In the rows, 128 means zero.
Each row is followed by its class; each block has classes of its own.
[114 134 112 104  91 162 135 144 118 103 154 144 122 124 127 132 136 119
 107 139 140 132 123 131 116  97 131 105 137 145 124 127 146 139 137]
J_977
[134 127 133 122 149 126 134  95 116 109 142 135 156  99 137 122 145 144
 134 115 141 137 128 135 129 117 134 132 117 127 107 130 132 136 107]
J_586
[135  76 134 141 131 116 135 130 139 129  74 140 157 140 144 128 109 124
 116 126 143 132 130 104 134 136 154 138 147 147 137 135 142  88 115]
J_875
[134 163 125 170 129 115 132  98 131 153 126 111  71 144 142 155 125 145
 168 169 111 135 119 112 108 118 141 125 131 129 140 116  72 123  95]
J_962
[142  89 134 117 130 101 123 135 130 120  90 160 137 121 139  94 146 126
 132 115 122 108 123 123 119 153 139  86 129 122 136 137 159 146 143]
J_906
[130 113 113 137 141 121 144 112 128 114  85 132 145 151 114 143 111 126
 104 118 122  97 106 114 121 136 125 144 132 159 134 132  82 125 108]
J_54
[118  88 137 107 111 144 129 163 137 131 107 164 129  89 155 121 143 139
 155 120 132 126 149  98 136 165 167  88 109 127 137 135 154 127 132]
J_810
[142 159 107 133 129 136 111 120 114 144  86 133 124 133 129 131 139 129
 142 117 127 137 129 104 130 137 139 119 113 114 146 147 175 121 134]
J_995
[139 140 121 143 101 151 130 127 129 154 135 152  82 128 126 141 112 127
 124 118 106 156 126 109 140 162 144 119 135  88 152 140 252 119 124]
J_154
[137  86 140 112 123 102 104 115 137  86 134 134 142  89 112  93 137 118
 113 155 147  98 128 145 131 121 143 113 114 113 117 146 172 110 130]
J_810
[103 102 150 109 104 123 116 140 170  98 127 156 178 113 143 109 133 126
  95 105 137 123 124 131 141 132 133  95 140 140 133 133 221 120 115]
J_875
[108 157  97 129 146 133 128 106 123 124 101 141 130 149 150 123 143 159
 102 139  99 152 132 119 117 175 107  72 125  94 169 134 243 159 132]
J_81
[127 113 129 138 100 141 135 138 130 133 110 156 138 141 116 152  94 120
 114 107 110 135 114 101 144 106 129 170 151 159 128 138 204 119 126]
J_74
[137 151 138 116 108 132 127 143 135 164  79 119 131 129 150 124 133 131
 141  79 104 118 130 116 143 181 150 123 146 135 135 136 144 128 128]
J_906
[139 197 127 114 140 121 104  99 141 139 138 154  96 145 171 122 129 136
 161 114 125 173 157 109 136 118 123 145 125 110 177 142 149 128 126]
J_962
[131 103 133 129 128 135 138 114 157 132  93 139 114 134 148 141 128 115
 144 105 151 141 123 127 139 143 165 124 138 153 138 126 132  85 105]
J_962
[156 129 147 110 104 141 107 133 103 123 133 114 134  91 112 131 115 134
 144 103 143 143 129 115 143  91 118 140 112  97  96 157 183 130 150]
J_859
[126 128 150 112 119 114 152 111 139 143 157 111 140 130 120 141 120 121
 103 142 144  99 145 148 153 102 138 123 125 135 133 132 154 134  87]
J_154
[106 150 106 125 146 152 113 148 119 143 130 132  92 122 136 119 164 134
 125 157 103 132 148 139 130 143 134 133 116 130 136 112 130 142 135]
J_995
[ 93  94 127  95 104 170 158 137 127 110  66 134 162 145 145 128 115 107
  87 107 133 172 130 118 111 104 131  75 167 150 133 129 217  98 135]
J_859
[122 152 144 130 101 152 134 128 151 144 156 146 128 144 128 142 121 123
 128 111 142 146 120 121 184 133 125 109 122 139 156 151 172 124 104]
J_962
[122 126 128 111 108 142 120 116 158 139 127 108 114 137 110 122 125 115
 139 126 137  93 115 138 150 147 134 109 132 134 141 133 144 125 143]
J_81
[102 114 134 100 132 123 126 141 120 123 136 132 107 118 134 104 149 125
 113 133 115 110 155 166 127 123 129 102 128 135 130 128 201 160 120]
J_154
[148 152 116 165 113 135 102 107 107 156 142 124  98 152  96 148 137 159
 130 150 105  79  99 162 145 115 118 120 138 129 128 137 177 184 122]
J_586
[119 106 142 105 155 122 144 151 120 147 125 131 147 105 139  98 161 139
 111 150  91 156 139 138 140 126 121  61 130  98 106 125 159 149 126]
J_154
[142 115 137 123 122 128 112 132 140 143 153 111 114 127  99 124 110 125
 117 121 133 113 117 142 140 140 115 153 140 123 117 126 167 131 152]
J_81
[143 125 136 114 111 138 113 145 126 144  99 135 128 160 129 153 124 138
 115 131 132  77 108 148 129 141 137  91 159 124 127 131 152 155 158]
J_914
[135 118 132 130 112 154 149 115 128 116 158 118  81 103 139 127 115 141
 132  94 161 130 132 132 137 146 145 115 118 109 124 157 149 101 128]
J_810
[155 118 129 120  85 158 115 113  95 108 133 110 109 113 111 136 114 128
 119 131 159 109 109 143 113 115 117 149 138 151 118 157 134 148 135]
J_914
[109 118 139 104 120 112 129 106 181 128 125 112 118 128 148 117 130 126
 132 107 117  57 110 151 127 116 126 100 153 128 130 117 144 134 136]
J_977
[119 150 127 143 127 107 113 119 131 120 121 126 158 157 136 124 105 138
 102 124 140 110 128 139 122 130 113 148 144 138 139 126 168 142 130]
J_906
[108 160 133 122 164 100 101  78 160 135 145 134 107 123 134 110 153 139
 143 103 146 130 112 168 119 147 120  91 109 108 136 114 146 156 120]
J_54
[115 121 136 136 131 128 132 119 112 128 156 107 117 163 118 129 114 124
 139 172 146  77 148 141 114 139 109 126 132 136 130  99  16 137 138]
J_906
[129 135 130 138 127 123 123 126 133 141 143 147 101 140 133 125 114 135
 132 108 131 134 119 124 121 119 126 150 129 153 133 125 110 139 131]
J_906
[132 146  97 104 122 136 142 107 138 109 130 144 118 118 136 102 161 112
 106 134 128 142 110 150 118 117 130 121 139 119 140 136 168 155 108]
J_154
[131 130 129 131 146 108 101 147 125 148 142 162  61 122 155 129 149 158
 139 134  79 134 166 131 114 115 145 112 119 101 149 121 187 134 126]
J_810
[133 185 139 142 111 114 117 110 100 147 134  86 149 159 108 144 103 140
 111 140 147 108 138 148 135 145 117  87 135  86 129 145 210 145 120]
J_154
[149 124 136 119 115 123  99 133 112 135 110 144  99 105 146  97 146 149
 101 130  76 122 140 144 141 157 143 132 147 128 149 163 207 132 113]
J_810
[110 161 126 121 131 114  88 148 117 121 110 153 149 180 117 144 122 130
 104 154 113  98 120 137 120 118 113 100 136 131 146 123 188 158 147]
J_914
[118 158 115 126 136 121 122 115 138 126 140 105 135 139 126 111 124 139
 111 150 157 116 129 153 122 133 121 118 127 125 130 130 102 149 123]
J_154
[115 139 122 132 142 118 154 112 157 137 126 133 118 169 145 141 133 134
 116 133 148 112 110 137 125 128 137  88 146 119 135 114 103 135 120]
J_875
[131 126 136 134 140 137 134 122 141 135 149 145 106 122 153 125 129 133
 145 137 144 163 141 106 129 152 142 120 107 111 155 128  75 105 116]
J_914
[116 146 137 135 134 136 110 122 118 147 157 130 114 133 130 129 124 140
 150 128 114 120 139 143 130 115 123 160 143 146 124 111 134 151 130]
J_586
[131 109 141 121 157 118 119 124 103 119 148 141 123  99 100 119 156 142
 120 180  94 139 114 140 137 124 125 101 113 103  75 118 118 142 138]
J_74
[137 135 135 117  93 126 130 147 108 135 117  81 150 118 114 125 136 129
 126 146 134  93 163 140 153 129 123 128 128 124 122 150 159 159 126]
J_74
[106 141 129 118 124 132 114 130 132  96 120 107 163 116 121 109 128 129
  80 123 136 147 126 157 134  96 127 105 135 146 108 144 181 123 129]
J_54
[115 129 108 145 129 125 126 142 112 139 120 132 119 160 129 134 130 131
 111 165 102 118 131 131 126  99 118 119 140 138 147 121 156 141 123]
J_977
[129 150 134 125 111 128 122 127 142 119 149 116 167 101 125 112 143 125
 108 134 130 119 129 128 149 100 122 140 116 135 130 146 141 123 101]
J_995
[112  89 142 115 148 141 142  91 159 151 120 102 136 104 167  98 153 143
 140 123 192 134 135 167 130 113 142  73 130 144 126 128  98 125 128]
J_995
[122 150 103 118 126 143 122 113 113 128 120 135 111 159 131 161 128 136
 141 145 156  95 127 142 103 127 131 116 137 118 131 109 132 154 145]
J_810
[124 122 127 109 111 139  94 116 113 108 130 129 132 135 127 116 130 126
 124 175  97  77 125 145 130  90 113 128 155 139 128 128 129 139 148]
J_977
[134 137 152 133 112 125 139 108 102 149 137 117 125 146 133 136 102 143
 137 114 149 136 138 133 119 109 114 104 153 128 124 144 156 147 133]
J_74
[114 155 128 135 139 111 129 129 122 123 114 114 141 153 126 140 126 134
 125 106 142 121 130 126 127 141 121 104 120 112 120 128 158 127 119]
J_875
[132 119 121 136 107 155 120 143 106 112 126 158 118  84 131 125 126 145
 135 144 107 166 139  83 127 166 143 158 111 129 123 142 142 126 128]
J_74
[137 152 131 158  95 151 141 126 108 150 124 128  77 147 134 156 114 148
 167 128 107 126 127 102 108 154 149  87 145 113 129 133  86 117 126]
J_74
[136 122 115 137 108 155 114 130 121 152  97 118 110 114 132 120 122 128
 117 139 138 152 151 112 140 144 147 131 124 124 154 149 222 110 145]
J_995
[122 135 155 131 138 109 114 111 123 113 149 110 129 105 144  97 122 131
 167 114 178 151 158 120 137 160 135 101  98  81 124 145 151 105 136]
J_875
[127 114 123 119 160 116 135 100 116 143 112 107 137 139 136 115 141 146
 115 147 136 136 130 151 111 131 107 104 140 130 133 121 145 159 128]
J_81
[110  94 117 122 127 149 135 143 139  96 110 137 134 130 137 149 133 113
 144 128 164 111 138 121 117 130 148 113 108 131 132 114 116 107 129]
J_914
[129 128 135 130 128 118 109 144 117 131 121 134 145 132 121 116 129 132
 113 144 143 141 127 130 146 148 128 106 132 101 119 136 206 141 149]
J_875
[117 140 153  90 155 123 150 155 110 143 125  99 146 151 123 128 119 120
 118 115 151 120 175 125 168 141 127 109 101 107 126 137  91 116 133]
J_859
[126  99 129 125 135 130 122 103 157 118 138 159  87 131 158 135 124 129
 145 115 136 138 151 112 109 101 142 149 128 137 151 112 116  92 115]
J_875
[ 97 166 112 133 152 127 125 121 133 104 119 142 166 125 141 112 133 137
 129  99 105 152 114 116 122 110 117 154 128 155 120 124 135 134 110]
J_586
[122 146 125 119 141 145 150 101 162 154 133 134  83 116 152 129 130 141
 159  80 171 173 126 103 132 154 146 118  86 125 152 135  65 116 107]
J_859
[114  89 139 134 156  89 144 144 139 122 108 122 159 127 118 116 139 117
 113 164 125 123 132 115 146 122 139 103 111 118 113 119 136 112 112]
J_875
[106 145 149 140 130 103 107 122 129 128 132 103 128 124 130 102 111 141
 134 126 129 152 142 137 104 123 115 105 140 122 114 128 162 124 139]
J_74
[148 175 125 139 122 135 112 117 145 171 122 135 100 142 124 139 123 129
 146 107 123 166 125 101 151 152 138 140 109  96 163 138 136 104 109]
J_859
[118 100 126 119 160 106 125 110 161 121 117 158 128 122 144 116 155 137
 123 111 145 121 113 140 133 152 133 123 113 135 133 119 140 141 107]
J_875
[145 120 115 131 116 155 118 150  98 128 103 135 113 138 116 151 128 131
 135 159 137 146 136 111 135 136 136 108 125 123 123 135 149 130 151]
J_962
[144  75 148 136 121 145 142 133 137 141 141 100 112  76 118 128 146 135
 126 107 147 148 116 143 161 144 149 133 114 130  82 134 120  98 102]
J_875
[101 116 130 126 156 133 162  99 149 126 129 130 146 137 136 129 160 111
 132 124 150 146 126 148 129 149 140  58 119 112 133 101  86 105  91]
J_54
[160 138 128 133 115 129  96  97 139 114 161 141  83 111 105 132 117 122
 137 134 151 132 104 124 135 118 133 144 101  95 136 150 169 115 144]
J_914
[136 165 112 145 124 112 119 141 135 136 105 114 145 171 132 136 117 137
 103 160 122 113 129 117 127 106 117 131 134 132 165 143 113 141 120]
J_914
[144  99 141 123 110 127 120 122 146 122 139 133  80 125 163 141 121 145
 136  95 152  83 164 144 114 135 153 163 145 142 143 126 122 119 116]
J_875
[130 121 132 127 134 134 128 116 115 148 120  93  92 120 125 121 122 133
 145 144 157 126 162 125 146 165 150 120  95 125 130 133  97 115 145]
J_906
[119 161 142 143 112 147  96 124 105 145 141 104 119 104 133 118 127 157
 122 111 121 143 145 135 134 142 115 132 118 141 133 151 184 129 115]
J_995
[128 150 133 140 151 118 120 142 107 141 138 132 126 150 112 135 118 148
  91 163  87 152 143 119 133 143 118 129 133 113 117 119 115 118 129]
J_74
[128 135 142 118 114 145  97 116 127 128 148 123 112 128 137 118 125 137
 127 104 155 145 151 160 127 118 115 128 132 116 143 135 180 127 128]
J_859
[117 100 126 129 132 144 141 131 136 133 125 140 116 120 130 120 138 111
 158 128 127 153 128 107 131 123 139 121 110 142 124 110  78 103 126]
J_906
[133 111 145 119 138 121 109 110 121 124 144 137 116 120 128 113 121 129
 127 120 177 156 129 146 132 128 135 117 130 112 111 134 188 123 153]
J_875
[143 125 115 130 129 147 119 129 124 120 122 138 118 112 131 128 140 126
 144 101 117 167 139 115 125  93 130 139 117 133 127 135 100 105 116]
J_54
[122 109 140  96 169  87 135 133 112 111 100 138 186 112 123 111 136 134
  99 135 121 113 113 114 132 150 122  83 112 105  96 129 157 141 144]
J_977

Next block, with new classes.
[136 196 132 121  95 152 171 137  64 163 187 186  84 167  89  73 147 103
 175 134 126 129 141  90 133 113  99  95 221 172  88  88 190  97 142]
J_696
[122 115 128 136 116  30 101 131  63 138 142 109 177 114 163  58  67  45
 184 123 175 162 160 116 177  41 146 167 114 159 147 148 158 146  82]
J_260
[115  57 116 168 110 130 148 131 178 195 155 124 133 118 131  93 188  98
 135 186 135 103 118 196  67 188  45 140  82 149 155 127 134 151 178]
J_65
[101 113 121 108 166  67 103 153  94 107 158 106 149 108 153  92  36 101
 141 137 133 132 172 134 188  54 155 160 115 175 147 142 167 156  64]
J_802
[108 186 147 141 105 157 171 165  93 198 202 165  88 175 121  76 130 100
 150  72 104 105 152  97 124  96  98  75 196 190  71  96 189 124 184]
J_796
[193 100 130 111  64  96 192  84 162  98 174 164  54 160 193 128 184  99
  79 106 148 130 102 124 140 125 153 166 153 105 141 141 186 170  67]
J_452
[121 126 122 130 119  23  99 141  68 151 146 106 173 112 160  62  63  49
 190 130 176 161 150 116 168  37 144 165 109 138 144 158 158 139  82]
J_260
[133 187 156 166  81 147 170 137  53 191 223 208  85 176 136  80 174 137
 155  69 122 133 143 112 102  95 112 101 195 176  75  93 206 125 120]
J_945
[ 86  87 125 106 151  59 130 149  55  82 155  93 148 112 159 152  54  68
 180 124 179 124 128 103 136 102 163 149 114 125 137 167 147 153  62]
J_630
[137 196 125 125  87 177 160 137  80 156 166 188  95 164  91 102 154  97
 182 117 134 154 126 108 120  97 108 101 210 180 120 102 178 112 142]
J_440
[154  79 147 123  72 107 178 125 180  58 181 151  52 158 162 135 198  92
  70 100 144 104 102 124 190 123 141 144 134 116 177 144 164 160  68]
J_68
[145 206 128 133 100 165 180 172 109 187 216 189  86 178  85  88 100 127
 170 117 128 130 143 111 153  90  85  87 217 192  94 103 195 109 153]
J_68
[115 103 126 171 125 170 145 168 161 165 189 142 100 138 104  73 197 103
 101 148 131  75  99 192  24 201  55 135  73 154 186 120 140 164 178]
J_802
[113  75 146 187 105 121 183 156 168 142 167 161 111 139 147  90 192  86
 113 159 150 105  84 184  57 163  52 145  97 178 122 158 139 140 141]
J_65
[127 197 120 128  93 173 169 144  68 170 163 184  87 164  91  88 144  87
 168 123 131 146 128 104 123  86  99  99 211 193 112  99 177 113 153]
J_440
[ 88  81 122 118 158  77 123 181  57  89 138  79 159 124 156 126  62  76
 179 120 173 129 134 100 139  79 147 146 115 134 162 190 133 171  87]
J_440
[123 130 124 132 141  24 114 155  56 127 195 103 156 107 164 117  64  66
 195 131 177 141 138 114 147  58 168 145 101 133 129 158 161 124  67]
J_630
[168  76 143 105  90  87 156 123 172  82 201 162  65 165 187 115 176  82
  92 108 138 108  89 109 180 133 154 143 136 107 165 136 181 147  48]
J_696
[118  78 141 181 111 126 187 145 132 146 176 164  93 142 144  92 174  74
 126 142 147 100  72 175  43 169  50 130 101 181 139 141 155 145 153]
J_726
[152 208 134 115 109 168 180 168  80 199 224 203  83 181 114  57 102 112
 177 101 135 123 138 132 149  92 115 114 220 207  85  89 226 129 113]
J_802
[109 118 140 160 126  50 117 138  40 122 153  98 157 116 182  95  41  94
 166 122 144 171 147 124 164  76 163 152  95 171 136 130 175 136  89]
J_726
[192  93 132 120  65  94 192  80 147 111 164 157  41 163 185 118 174  92
  68 113 153 138  98 123 140 126 146 163 151  91 145 131 191 169  71]
J_452
[122 105 136 162 120 130 147 135 199 165 146 174 101 133  96  95 189  72
  88 163 132 102  66 148  43 149  11 151  93 147 179 131 128 159 160]
J_260
[ 84  77 132 130 139  71 124 172  69  76 138  85 160 119 169 141  75  73
 173 109 177 144 114 101 154  65 154 159 107 131 163 182 132 155  76]
J_440
[128 185 156 158  80 147 173 143  77 198 209 182  74 180 121  79 160 112
 180  62 131 128 122 104 119 105 127  96 214 173  63  96 195 115 146]
J_796
[104  91 131 180 132 124 153 162 182 153 188 173  95 139 109 115 188  99
  99 162 133  66  42 153  49 175  26 137  89 148 169 127 137 135 142]
J_696
[131 204 107 113  78 167 158 137  63 155 163 179  80 166  82  93 139 100
 157 132 130 147 140 115 105 104 109 109 211 179 118  97 198 110 149]
J_452
[202  98 147  96  84  88 196  71 166  85 156 155  43 179 199 126 189  76
  81  85 161 135 104 140 129 126 138 160 143 125 150 146 172 165  53]
J_878
[175 112 151 118 109 116 182  56 170  74 162 164  47 164 157 158 174  81
  76 114 131 157 116 106 125 156 124 138 165 124 150 126 204 171  38]
J_630
[101 114 137 161 122  48  95 154  59 126 150  99 173 116 178  89  62 108
 160 144 148 166 159 136 159  80 184 167  92 173 109 152 156 130  86]
J_65
[123 116 120 138 114  35 104 152  40 132 168  87 170 108 171  98  57  86
 177 141 182 155 147 131 169  47 171 165 104 122 145 150 172 132  95]
J_452
[102 103 142 119 156  79 117 170  66  75 146  79 153 120 144 110  66  84
 168 111 168 126 160 112 153  76 158 165  99 127 148 171 138 165  77]
J_802
[175  90 161 129 101 139 156  45 165  89 163 182  60 171 175 137 193 103
  58 116 123 160 126 116 148 148 120 157 165 103 158 139 215 184  28]
J_945
[129 177 147 151  80 163 186 143  83 172 201 199  83 171 107  95 164 116
 165  70 139 144 123 100 127  97 116  91 212 177  88  88 191 102 131]
J_440
[112  57 125 165 105 146 160 116 151 170 159 131 117 116 123  95 180  77
 142 161 139 102 103 180  53 196  46 122  80 148 160 112 123 142 203]
J_726
[142 182 162 129  57 136 189 122 101 187 189 203  86 166 110  65 159 109
 165  59 133 146 136  86 144  80 104 104 211 167  81  63 179 116 137]
J_260
[118 189 146 166  63 153 193 150  96 179 224 191  76 177 100 107 171 123
 167  74 139 133 128 117 141  89  94  96 208 195  79  82 196 103 156]
J_68
[116 180 147 134  87 160 192 159  76 188 206 162  73 175 107 103 128  96
 151  68 104 130 137  96 137 101  82  58 183 187 101  62 187 136 157]
J_726
[101 106 121 102 146  58 125 125  85  98 192 122 141 101 145 116  54  85
 166 134 140 125 163 111 154  79 155 127 130 168 132 131 154 146  72]
J_630
[ 99 100 126 124 166  70 111 174  62  89 134  77 159 126 161 118  45  87
 162 114 169 134 153 122 152  80 160 169 100 135 152 182 163 169  61]
J_802
[113  92 130 153 140  21 108 158  47 135 172  94 170 119 171  99  55  62
 189 138 178 135 140 107 183  49 137 143 105 122 134 151 167 128  85]
J_696
[171  77 141 105 126 132 140  82 184  83 140 163  39 182 163 161 169  89
  61 124 138 160  90 141 129 131 137 161 169 115 147 155 192 194  34]
J_802
[106 132 131 144 132  40  84 127  69 121 126 118 177 110 153  68  47  92
 150 133 146 162 160 120 152  67 152 167 102 161 150 143 162 148  77]
J_260
[141 213 148 139  83 138 189 133  80 174 229 203  69 170 114 105 140 119
 175  73 134 142 119  98 101 116 131  98 197 179  75  72 203  96 114]
J_630
[177  47 146  97  99 132 148  62 186  86 167 191  57 168 196 167 198 107
  74 120 127 140  99 125 137 132 136 157 169 100 146 157 173 193  40]
J_945
[125  81 151 203 111 123 174 146 124 141 176 181 106 138 167  62 194 101
 101 142 142  83 102 178  26 149  50 144  84 158 137 156 142 144 156]
J_945
[164  82 160 115  95 130 172  64 197  95 150 163  71 171 167 166 187  95
  77 123 131 169 110 124 184 148 126 159 179 137 132 135 210 188  19]
J_65
[165  52 132  92 118 120 146  73 191 100 149 180  45 180 164 186 180  85
  74 138 137 126  66 106 150 151 121 150 179  98 144 142 186 179  44]
J_696
[127 121 144 141 134  41 111 137  51  80 141 102 167 118 180  88  47 102
 143 125 168 168 161 146 137  60 169 157  92 166 137 156 153 105  91]
J_878
[184  92 145 122  80  83 195  88 175 133 168 165  51 163 196 138 186  97
  90 125 132 133  91 129 160 116 132 173 155 138 118 137 181 202  37]
J_65
[161  71 141  95 103 124 152  79 202 113 149 173  57 174 171 186 193  87
  73 138 131 139  83 135 164 141 129 152 174 124 124 151 185 204  30]
J_65
[130  72 131 144 116 135 160 106 172 147 142 119 126 118 120  98 189  90
 128 156 161 108 130 193  34 178  35 127  75 119 167 128 118 109 205]
J_878
[126  90 141 183 118 112 185 135 144 139 176 167  90 132 142  98 183  81
 119 153 163  99  76 168  14 182  66 139  91 147 132 140 150 111 154]
J_630
[114 126 138 155 130  45  96 147  71 119 149 117 172 112 165  95  56 109
 153 146 140 153 163 132 170  66 175 163  99 174 110 152 161 133  69]
J_65
[131 213 128 112  84 178 176 128  41 166 177 186  75 173  85 101 125  87
 194 117 117 145 129 100 112 112 105  97 217 207  95  85 183 138 142]
J_726
[123 171 153 135  70 140 198 160 100 201 213 192  95 170 121 113 162 128
 181  62 132 122 137 103 161  98 116 101 201 178  57  83 212 108 113]
J_65
[172 105 140 103  89 136 164  44 176  76 138 152  52 172 154 150 175  90
  53 130 138 171 116 123 149 156 126 157 175 101 167 128 213 183  52]
J_452
[150 213 124 108  87 162 180 165  77 189 215 194  95 179 116  94  87 120
 157 107 133 141 132 108 148  86 109  96 221 174  92  91 227 118 136]
J_452
[129 183 164 160  86 155 177 137  52 189 220 214  89 177 131  65 145 139
 172  70 131 129 148 111 103 101 108 106 195 170  67  90 207 112 129]
J_945
[153 208 131 119 106 165 185 158  80 216 204 197  87 183 112  99  84 105
 186 101 123 149 116 106 153 101  94  83 223 208  81  86 216 121 121]
J_726
[134 207 128 127  93 160 156 141  87 192 158 166  81 162 103  84 154 107
 180 116 110 133 143 101 116 106 112 108 210 174  94 106 190  99 169]
J_796
[114 102 138 182 131 123 175 139 150 142 171 167  92 140 136  93 161  75
 108 151 160 103  78 172  23 191  61 132  94 161 132 140 155 110 147]
J_630
[ 87  92 122 103 159  65 129 148  62  73 150  91 147 112 143 151  58  69
 186 130 171 125 136  96 116 105 151 151 112 138 146 172 137 158  69]
J_630
[ 96  82 138 122 142  66 124 172  42  91 148  83 155 117 162 144  66  87
 195 114 162 131 122 104 141  92 155 153 100 146 153 165 142 167  84]
J_726
[152 113 147 145  92 139 174  52 189  59 156 148  49 172 120 149 189  81
  52 125 128 161 133 117 155 148  94 141 166 125 168 140 194 187  67]
J_68
[120 101 119 155 102 155 135 132 169 167 150 159 110 132  89  70 204  75
  93 155 130  79  93 157  31 196  40 131  85 143 195 121 112 179 182]
J_260
[116  81 131 166  94 161 158 152 136 165 204 143 104 129 111 106 206  83
 136 144 132  77  76 168  33 201  54 114  75 149 181 108 117 172 196]
J_726
[190  95 150 115  75  86 195  97 183 130 178 164  55 161 203 137 206  94
  87 111 132 120  93 118 174 112 149 178 148 148 114 134 165 196  44]
J_65
[153 205 135 131 107 156 166 173 102 236 216 190  96 182 132  90  99 114
 178  90 121 120 115 101 145  93 112  92 216 174  72 108 212 118 146]
J_796
[184  85 162 113  90 101 161 135 168  59 197 167  58 155 183  87 177  90
  80 100 138 120 119 143 173 105 165 157 123 117 172 142 196 148  48]
J_802
[110 100 128 163 121 152 154 139 159 153 194 148  95 119  91 118 198  95
 113 152 133  67  91 153   4 217  56 118  64 120 175 109 117 141 186]
J_630
[141 196 136 136  85 160 162 145  40 186 175 198  88 170 128  76 144 120
 170 111 123 130 146 108 110  91 110 116 191 163 100 100 194 117 141]
J_945
[127  63 124 148 114 132 160 116 167 141 151 126 123 121 124  82 173  95
 125 154 156 106 124 201  24 184  44 123  76 135 175 132 115 112 197]
J_878
[146 208 129  95  75 161 160 108  77 182 136 190  89 160  84  68 148  87
 178 125 126 146 149  90 118  99  96 124 214 170 107  82 174 134 158]
J_260
[ 97  84 127 113 126  57 122 141  81 120 177 102 158 101 180  88  69  96
 190 120 140 112 160 120 179  60 174 145 142 168 114 154 138 151 106]
J_796
[118 107 135 152 132  42 102 148  35 130 177 121 166 116 196  80  72  82
 173 129 165 139 158 123 159  43 158 169  97 139 138 171 171 142  67]
J_945
